Each row has a hidden stage along a path, written after it and counted from one end. A new block has a new path.
[ 102  -52 -244  100  -41 -210   83  -73  106   99  -12  -19  -61  -23
 -235  -58  -55  224  -95  231  -10 -101 -142  136 -177  -45 -140   24
 -168 -112  256  -61   18  -92 -123  161  194  136] | 26
[  36  -73 -158  223   34 -170  104  -98  -13   43  106   89  -24 -207
 -296  -50 -117  -90   89  169 -154   75 -110  182 -113 -128 -120  204
  -23   63   28 -186   37 -107 -296  -60  165    1] | 18
[ -70 -132  286  -13   97  260    7  146   -3 -152   77 -128   25  -12
  344  -42   68  -36  254   13 -119   42   58   -5  -79  -52  -94  293
  -90   66   87  -87 -117   60 -116 -246   73 -122] | 16
[ 136   25 -115 -137 -137 -120 -187  -75  -49  143 -340 -253   57   52
 -114   94  325    2 -220   34  -95 -102 -176 -118  -50  -94  165 -282
  -57  -92    7   98   65 -288   70  112  -11  -54] | 1
[ 159   99   72   10 -161 -209 -285  -91 -171  145 -420 -238   59  180
  -58   49  306   -3 -102   83  -10   33  -47 -182   34   32  219 -188
  -41  -64    1  -13  -62  -57  211 -301   -3 -251] | 12
[  57   51   52  153  115 -246  -96 -118 -142   -1 -219  -90   16 -107
 -109    8   26   35  125   91 -231  140 -108  -46   33 -138   77  298
   53  261  -92 -165 -156  -27 -234 -365   62 -166] | 15
[ -32  224  -29  134 -206  -90   81 -262  -62  153   69  -11 -100  190
   27 -172  -61  -63   20   67  271  -81  -29   49  -20   54 -100  -78
  184  -31  -65  150  -27  109  159    4 -123  -28] | 10
[ 121   98  243  -88  -42 -137 -210    3  -55   70 -328 -229   42  224
  193  146  173  169  -15  -20   40  -22  -44 -163   -5  -42  154   -6
    7    8  220   -9  -36   47  182 -311   10 -155] | 13
[  70 -115   75  -46 -109   59 -230  -41 -160  153 -240 -160  256 -120
 -215  117  315 -272   32  -46 -138  132   28  -26  -76 -125  118  -79
  -92  -35  -96 -109  178 -226  -16 -371   97 -250] | 18
[ -74  109   11  212   56 -173  -44 -154  -54 -124 -141   33  -70   58
  117 -116  -18  213   72  179   32  -49  -94  -36  207  179  -41  243
   93  224 -163  -51 -199  142  -73 -173 -127   -3] | 13
[-149 -276  209   55   69  215   -9  170   21 -278   74  109  168 -163
  224   55  108  -43  168   12  -94   81  -40   97   48  -17 -113  311
 -165   74   23 -189  115   31 -235 -253   38  -42] | 15
[ 144  -18 -111  159  -85 -291  -88   45  -26   64 -193   39   46  -97
 -297  177   48  -30  -33  135 -152  -30 -138   97  -49  -86   68  -53
  -72 -126  107 -162  167 -251    1  -57  150  -52] | 10
[  51   42 -154  142 -112 -226   51 -117   89  -39 -124    2  -91   92
  -43 -158   20  260  -86  316  101 -174 -167   13  -53  -68 -137   24
 -193 -166   72   15 -138   63  -30   76  102   77] | 18
[ -34 -125 -117  178   18  -84  132  -29   21  -10  102  142  -27 -241
 -207 -139  -56 -181  -55  105 -162  103  -62  202 -100 -110 -174  166
 -161    3  -21 -111  194 -102 -287   14  157  -20] | 7
[ 135  -87  -33   37 -245 -104 -281   55  -98   65 -362  -69  236  -14
 -241  234  352 -106  -47  106  -52  -59  -88  -26    8  -31  172 -271
 -158 -266  -16 -118  185 -280  185 -199   82 -157] | 15
[ -72 -114  287   34   80  219   12  179  -19 -156   73  -86    0  -15
  327  -54   46  -81  231   13 -139   60   75   17  -58   -7  -87  273
  -97   45   75  -92  -76   51  -77 -235   71 -148] | 12
[ -61 -193   70  -54 -130  189   71   54   26   13  114   28  114 -118
   12  -56  146 -290  -71  -64  -10   81   -9  141 -182 -188 -140  -25
 -220 -163   68   16  318  -95 -105  -17  112  -82] | 6
[ -16  -95  201 -133  -30  211 -224  -50 -149   95 -177 -215  248  -43
   39  111  305 -184  111 -138  -64  113   60  -75  -16  -36  104   22
   25  121  -93  -54  100 -114  -15 -398  -29 -212] | 19
[-177    4  228  -17  -11  353 -120   10  -44  -41 -108 -105   59   56
  313 -181  186 -124   89  -34   39  -72  253  -51  117  306 -102   59
  -48   38 -278   84   56   29  177 -216 -118 -142] | 9
[ 117    7 -176   -8 -203 -121 -136 -152  -47  166 -199 -158   79  106
 -196   58  225   89  -97  141   93 -112 -145  -24  -58   23   67 -243
  -29 -126   66   22   -2 -153  103   34    1    6] | 23
[ -39  138  -37  -33 -158  -17  129 -266   15   47   86 -151  -48  241
  201 -108    0  277   77   69  315 -151 -218   -4 -108 -138 -121   34
  137   38  116  203 -243  170  -14  105 -127  123] | 25
[  64 -154 -184  211  -38   71   13   81  -17   21  230    0  -91  -25
 -149    2    6 -158  145  262 -114  -67  -20  153  -47  311  -46  -83
   40  -88  126 -205  -50 -209   -5  159   50   32] | 19
[  73 -106 -153   72 -170  -52  -75   35   88  -28 -117  -21    2  105
  -51  -21  183  150 -116  291   84 -207  -97   20  -24  145  -60 -189
 -239 -290  143  -46   10  -87  120  131   84   72] | 19
[ -38 -346  -90  125   54  206 -148  169  -72  -74  -34   12   44 -239
 -152 -147  295 -364 -117  165 -349  144  124   74   72  387  -21  -47
 -300  -28 -162 -228  188 -263 -140  -39   88 -162] | 6
[ 128 -142 -111  -39 -109   36 -352   31 -112   89 -462 -296  159   -9
 -204   10  480   -4 -108  203 -208  -58   30 -145   12  190  155 -246
 -289 -157 -130  -81  -49 -306  116 -141   97 -174] | 23
[ -88    3  243 -109  -62  190  -71  -34   40   -2  -77  -81  128  119
  288   27  117   73   74  -81  197  -93   58  -27   -6    1  -81   72
  -12   -6   56   65  112  102  116 -231  -51  -32] | 17
[  54  -11 -244  156 -130 -115   53 -162   -6   96   50  -24  -62   14
 -214 -125   23    9  -18  248   44  -78 -124   92  -91   35  -98  -72
  -32  -92   25  -28  -74  -79  -63  125   55   51] | 21
[  26 -224  125 -135 -105  111  -37   89  -39   78   17  -29  222 -168
  -82  185  216 -333  -61 -190 -106  177  -82  116 -199 -309   28  -51
 -133  -84  179  -71  418 -213 -139 -145  124 -142] | 6
[  35   62   10  169  -63 -256  142  -99  -15  -30    5   47  -17  -72
  -76  -24 -114   41  122  109  -31   36 -212  103 -152 -422 -103  246
  -37  -11   73  -46  -64   36 -219 -133  144  -47] | 13
[ 104   21 -210  150 -190  -90   85  -84  -24  122  111  -45  -20  -24
 -255   40  -20 -100  157  192   -6 -129 -159  141 -195 -166  -58 -109
   62 -187   68  -34  -60 -223   -9  148   99   29] | 20
[-126  162  207   29  -55  134  -92 -103  -55  -24 -181  -98   62  108
  263  -79   82   48  182  -11  125 -139  105  -69  104   83  -65  121
   87   63 -255  111  -66   75  174 -266 -130  -99] | 13
[  80   34 -199   49 -204 -148  -82 -245  -41  196 -104  -77   19  131
 -205  -53  153   44 -156  158  188  -69 -116    4  -24  111    6 -231
   12  -83   47   29   32  -41   85   32  -38   20] | 21
[ -18 -156  204 -206  -78  206  -53   26   13   43  -14 -133  239  -23
  127  166  195  -45   72 -161   58   39  -53   32 -177 -260  -27   47
  -80  -29  202   -6  207  -56  -72 -213   68  -55] | 21
[-116  -25  193   77  139  225    7  107   61  -23   82    2  -75   -4
  242 -130  -85  -63  124    6  -51  -50  258   84   30  331 -176  212
  -17   79   10  -60  120   29   70 -131   22  -41] | 10
[ -38 -171  121  -89   17  254   91   58   27    3  212 -142   57  -31
  161  -10   41  -45  170  -41  -35   49  -15   98 -225 -127 -132  163
  -59   29  230  -32    4  -23 -172  -49   96   -8] | 24
[  11  164  -49   53 -125 -147  208 -167   49   24  126  -51 -183  171
  148 -129  -96  114   -3  100  174 -125 -231   48 -143 -225 -128   28
   95  -45  153  171 -145   94  -35  213  -40   81] | 6
[ 177  -82  -16  -95 -106   -2 -340    3 -111  162 -410 -347  100  111
 -113   30  435   -7 -128  143 -128  -15   34 -183  -36  154  189 -264
 -203 -132   40  -60  -56 -205  170 -190   87 -206] | 21
[ 120  -63  -38   80  -96 -308   30   -5   59  125  -23  137   50  -63
 -246  156  -59  -22 -165   14   27   74 -150  176 -149 -195  -34   -9
 -105 -120  360 -134  383  -73  -72  -71  191    5] | 10
[-130   47  295  -65  -69  194  -47  -26    4  -19  -90  -55  116   93
  315  -43   91   -2   95 -111  168  -56  112  -17    7  -19 -108  122
  -28   -1  -53   99  126  124  129 -286  -53  -97] | 12
[ -32  -91  265   -1  -42  181   78  130   -7  -41  171  -54   32   15
  234   12    2 -168  195  -59  -15   71   30   86 -176 -164 -100  156
  -56  -65  203  -44   67   37  -33 -184  101 -130] | 12
[ -32   68   80  -58 -140   64   20 -152   33   20   38 -119  -23  270
  279  -65   81  181   22   57  312 -139 -101  -47  -34   26  -80  -33
   72  -25  152  130 -113  181  107   -7 -119   55] | 19
[ -97 -277   83  131   71  127 -281  121 -133 -189 -293   53  270 -293
  -98   44  331 -177   66   85 -308  137   69    3  214  199   55  174
 -238  108 -338 -279  155 -187 -169 -429   35 -205] | 14
[ 122 -109  -93   -1  -67 -231   32  -69   87  163   15   67   98  -80
 -276  183  -32   50 -130   14   50   41 -183  168 -197 -234  -51    3
  -76  -67  393 -133  331  -96 -156  -41  191   80] | 20
[-131  -99  161  -27  165  280   74   25   86  -72  195  -68  -29    4
  312  -91  -63   88  185   -4    9  -38   89   69  -38  156 -196  303
   32  191  117  -44  -32   96 -134  -78  -11   67] | 21
[  83  -32  134 -151   -4   93 -345  -70 -198   77 -441 -444  140   94
   85   -8  464   30   20   32 -170   67   16 -273   25   51  216  -42
  -85  120 -135   -7 -242 -104   37 -363  -26 -271] | 22
[ -39   78  166  -45 -198  -23  133 -201  -17   42  163  -21   54  182
  217   21  -18   31   88  -86  345   23 -208   43 -144 -340  -87   75
  141    5  217  115    9  231  -41 -139  -75   -5] | 16
[   4 -109    3   80   64 -194  110  -64   -6   -5   22   84   24 -221
 -146  -40  -39  -89  -81   -8 -165  215 -166  139 -135 -333  -95  270
 -132  123  110 -116  186  -19 -393 -146  166  -64] | 7
[ -80   13  117   79  -42  215  -41   33    1   36   72  -41  -83  145
  215 -157   35 -112   50   63   97  -88  214   32   54  422 -113  -37
   17  -45   -8   15   65   43  234  -51  -71  -65] | 10
[ 117   33 -143  100 -178 -271 -142 -183  -47  151 -224  -21   39   96
 -240    9  150   57 -183  175  120  -34 -119  -15   22   73   56 -182
  -52 -100   62  -52   86  -37   89 -100   20  -39] | 17

Each row has a hidden stage along a path, written after it and counted from one end. A new block has a new path.
[ -65 -132    6   73  -43   15   29  -64  -29   -1   83  -54 -422   92
  108 -160  -11  315  228   99 -281    9 -189 -435  195  -23  299   -1
   66  337   53  -29  210  121  137 -108 -110   20] | 21
[ -40 -180   16  134 -113  195  -94  -35   16   37   13  -66 -197  125
  175  -60 -128  295  382  -98  -78   73   19 -188  294   44  229  -65
  106  255   88  -93  164  259  156  -37   16 -236] | 10
[ -62  -83 -163   39 -212  217  -43 -107  351 -142 -110 -279 -132   -1
 -208  142  -21 -141 -162   -7 -125 -232   70   -3  220  170 -106 -125
 -184   30  -52 -278  -24 -150  230   49   -1 -122] | 13
[ -71  101    0  176 -118  136 -216   43  240  -36   -2 -134  -45 -160
   22   98   -2   51 -116  -96   83 -192  -42 -259  313  270  -89  154
  -12   72   83 -166    1  -20    1  232  -46 -211] | 21
[  52   41   92  223  -75   53 -152   74  -65  -13   10   57  101   15
   69    0  -44   12  112  -17  153   17  -12  -65   54   41  -20   48
   96  -27  -57   63   15  147  -11  -22 -113 -183] | 22
[-197 -317 -120   72  109  107   46   17    7 -113   22 -187  -47   44
  -37  100   22  177  180  -19 -172  117  162   45  204  -90  -69 -160
 -179  -78  -41 -214  -53  143 -109   18  207  -54] | 14
[ -13  121   75  110  -46  -53  -71  111   56  -70    3  -13   89  -74
   76   13   22   48  -58  -96  129  -64  -43  128  -21  -32  -73   18
   -5 -125  -12  -48  -22  -37  -70   10   45  -76] | 21
[  39 -124  -43  105   49  -42  128  -95   28  -56   52  -42  -68   48
 -133  134  159   98   96  156 -190   91   14   69  -92 -157  -96 -237
  -69  -53 -107   20  -37  -27  -16  -71   62   29] | 16
[ 115   76  141   88  -10  -92  109  -20  -91 -129   16   46   47   74
  -21   72  141  -18  -26   80  -25   -9  -88   65 -201  -89  -26 -123
   -2  -12  -95   49   25   56  -23  -86 -101  -19] | 6
[ 203   38  122  252   54   71  118  -51 -277  -36  -40   77  133   65
    1   89   85 -123  203   80   48  125 -117   83 -227 -110  -69 -218
   62   33 -234  207  -42  246  -73 -106  -63  -70] | 1
[-208 -163  -68   61 -122  300   11   15  170 -323 -152 -297   15   75
 -227  104  -67 -383 -239    3 -120 -263  107 -104  248  232  -96  -62
 -289  -41 -154 -369  -44   62  119   -5 -162 -100] | 7
[ 503  259 -146  253  -58  254  148 -273 -181   24 -224  -88  -31 -139
 -191  255  133 -224   50  -23  136  -98 -269  390 -237  -17 -307 -338
  -79  168 -323  209 -216    0   -9  182  195 -119] | 14
[-244 -365  -15   -9   28   21  -48   83  -60 -199   19 -145  140  212
   26   61  -54   73  116  -27  -79  145  292   22  163  -62   -1  -91
 -135 -147  -25 -255   31  267  -48 -110   45 -125] | 17
[ -54   18  -89  162   90  107   80  -47   -7  -23  -11 -167 -270 -200
    4   22   96  141  112   21 -159  -52 -203 -213  139   11  -13  -76
  -60  216  -92  -39  -41    3  -96   89  141   44] | 23
[ 146  115 -146  115 -186  263 -108 -104  178 -134 -186 -257  127 -132
 -182  312   30 -245 -219 -146  188 -231   63  231  126  243 -345 -101
 -184  -21 -114 -201 -175  -50   30  278  118 -281] | 13
[-114 -107  -54   40 -114  236  -42  -23   38 -237 -207 -310  255   21
  -56  193  -62 -364  -68 -111   80  -64  201  109   79  153 -159 -195
 -141  -10 -211 -262  -77  169   51  -57   60 -202] | 21
[ -25   34  -59  138   73   55   75   44 -134 -101  -63  -95 -100 -105
  -27  -46   27  -25   42    3  -32  -58 -152   39   -8  -88  -54  -71
 -107   17 -191   -7  -82   17 -106  -28   95   64] | 24
[-164  -22  126  194   39 -152 -191  169   92   67  183  116  -43  -54
  171 -103   14  379  204   28    1  104   15 -252  150  -64  101  139
  178  -66  117   46   94   17  -71  -56  -35  -76] | 24
[ 183  -83  -47  122 -106  128  -35 -235  -95  128   -8  -59 -318  111
  146   10  -16  338  399  -10 -123  107 -140 -245  151   19  211 -155
  169  478   45   78  176  245  192   17   57 -200] | 15
[ 243  413   -8  208   29  -16  -45  -32  -81  -92 -175  -45  244 -279
 -143  230  184 -276 -229  -46  296 -178 -126  282 -246   60 -390  -89
  -40  -62 -272  137 -248 -132 -174  194  138 -107] | 27
[-238  -74 -130   80   89   53   48  -51  163 -127  -32 -259 -239 -165
 -130   56  117   26  -31  117 -282 -109  -39 -320  184   67  -35  -95
 -119  162 -115 -161  -38 -111   -5    8   87   80] | 26
[ -55   58  -52  -21 -241   85 -185   37  178 -229  -70 -203  -78   22
  -89   39  -57 -121 -394  -83   59 -355  -27 -164  280  284  -62  212
 -194   26   55 -321   44  -44  111  178 -185 -162] | 19
[-207  -52   39  107   39  -32    0  155  146 -157   -4  -95  230  -74
  -40   83   43 -103  -58  -18   25   11  151  205  -47  -96 -170 -119
  -99 -324 -126 -137 -107  -76 -110 -125   92   -3] | 22
[ 144  103  -97   22  -66  -13    6  -50   67 -167  -64 -150  110  -94
 -163  268  156  -64 -248  -57  111 -135   38  331  -63   19 -332 -100
 -209 -154  -87 -140 -161 -117 -107  198  152 -112] | 14
[-445 -359  152   18   79  -94    3  168  164 -199  147  -71   75  192
   63  -13   17  152   85   81 -262  131  258 -232  165  -73  133  -51
  -50 -180   76 -267  134  145  -15 -237 -106   -5] | 5
[ -59  -49   73   63    3  -41  107    2  -46 -123   54  -18 -270  115
    2 -118   51   99  -17  119 -240  -89 -215 -276   43  -45  173    7
  -57  140  -10  -50  138   65   58  -94 -186   96] | 3
[  48  175  113   63 -183    5 -151   53   49 -126  -37  -37   -5   37
   73  -11  -27  -42 -227 -101  133 -236 -141 -140  105  185   26  173
  -11   76   70 -121  101   56   75  108 -197 -164] | 2
[ 271  354  139  241  122 -272  -68  131 -276   54   98  249  135 -200
  109   16  186  239   48  -17  307   59 -210  222 -272 -195 -184   94
  124 -156  -72  313 -115  -25 -334  123   94  -39] | 25
[ 123  -55  -59  191  -62  162   80 -137   88   17  -41  -66  -89    3
 -100  124   55   24  213   55 -100   38  -16  124  -23  -67  -66 -290
    2   59 -134   42  -43   -6  108  -57   85  -93] | 12
[-270 -130  120  146   78 -116 -140  255  205 -110  133   24  338   -6
   22  120   49  107  -37  -47   89  100  283  162   70  -81 -192   26
  -61 -488   59 -159  -77   -8 -203  -12   54 -109] | 19
[ 109  108   28  186 -112  159  -68  -18   97  -29  -42  -52   -9  -71
    4  113   17   36   28 -103  103 -113  -57   57  108  110  -86  -40
   -4   49   -2  -56  -27   33   21  141   22 -213] | 9
[ 291  295  203  208   40 -230  -74   36 -198  123  106  210  180 -140
  250   99  178  325  212  -77  293  181 -134  176 -261 -155  -92  -29
  262   -4   15  292  -13   91 -229   69  134 -163] | 22
[   7  176  -69  259  -50  193 -220   14   31  -21 -100 -100 -127 -182
  -53    0  -38  -57  -67  -46  105 -240 -163 -300  280  261  -82  166
   -9  184  -73  -16  -52   13    4  233  -56 -168] | 26
[ 211   68   97   94 -118  -97 -115  -13 -104  -52    7   81  215  121
   27  128   51   30    9  -20  203   56   63  188 -136  -36 -110  -46
   67  -93  -35   72   14  122   -4    2  -59 -220] | 17
[ 267  183  183  207  128 -199  100  117 -299  -10  135  266   69  -26
   82   14  182  283  126    1  158  100 -184  317 -270 -278 -100  -12
   32 -192  -36  229  -66   79 -299   55   47  -15] | 8
[ 314  132   35  170   66   28  261 -135 -187  -82  -77   -5  149  -77
 -117  266  242 -113  112   51   48   86  -79  442 -388 -193 -259 -400
  -46  -45 -290  164 -180   33 -143  -32  176  -33] | 9
[ 356  463  128  251    3 -185  -47  -56  -33  227  125  182 -221 -294
  215   22  227  466  132  -43  150  -21 -439  -74 -134  -61  -10   67
  264  243  108  321   31 -121 -141  228  118  -66] | 22
[ 271  265  136  171   70 -196   59   -3 -149  110   68  163   16 -102
  191   42  173  321  170  -82  148  111 -241  289 -282 -246  -50 -119
  146   -2    8  244  -13   -2 -174   51  208  -32] | 19
[ 192  -29   -9  193  -17   48  -82  -91 -124  103   64   45 -127   32
   92   72   46  345  301  -18   28  122  -69  -72  106  -24   14  -47
  104  176   46  104   46  198  -29  131   72 -208] | 14
[ -13   68   82   84  -59 -191  -19   -4  234  -63  146    9  -58  -73
  -75  115  208  144 -121  173 -110  -48  -22 -176  -39   -1  -73    3
   36  -59   35  -11   36 -191    1  -23 -124    1] | 21
[ 104    9   35  124   19   81  122 -181 -141   17    6  -90 -325   -4
  120   20  111  214  231   54 -208   29 -283 -374   65   31  172 -127
   85  478  -18   51  138  215   39   30   -8  -36] | 1
[ 119   34  128  227  170  -17  261 -107 -116   -7   10   37   68  -35
  -13  173  241    8  243  130 -129  183 -112  113 -313 -211  -84 -384
   69   41 -207  199  -61   94 -115 -134  105   43] | 5
[ -78 -229  -56   16   41   60   73  -25 -118 -241  -58 -190  166  111
 -116  195   69 -134   -9   39  -66   71  195  111   -4  -34 -165 -196
 -199 -103 -180 -179  -79  196  -92  -49   57  -79] | 18
[ -99 -141 -121   41 -183  271  -64  -36  196 -261  -96 -288  -59   29
 -220  164  -28 -198 -203   -5  -77 -249  131 -128  320  272 -132   -2
 -252   22  -65 -359  -41   31  113  121 -121 -189] | 10
[ 141    8  101  277  -51  191   -9  -75  -94   34  -14   48  -78   64
   45   30   -2   48  270   29  -11   31 -123 -172   63   57   79 -100
  123  215  -69  116   67  236   79  -11 -122 -185] | 7
[  63  -32  -84  135 -196  233  -94 -106  154  -29 -134 -145  -43   69
  -71   75  -95 -113   39  -64   15 -109   10   64  129  106  -35 -146
  -32   82  -75  -89   13   24  228    5    5 -200] | 15
[-160 -103 -164    7 -151  210   -5  -70  263 -206 -102 -313 -279   19
 -198   31  -37 -148 -256   23 -230 -316  -64 -219  302  202  -15   -6
 -265  115  -40 -336   23 -103  191   71  -91  -11] | 18
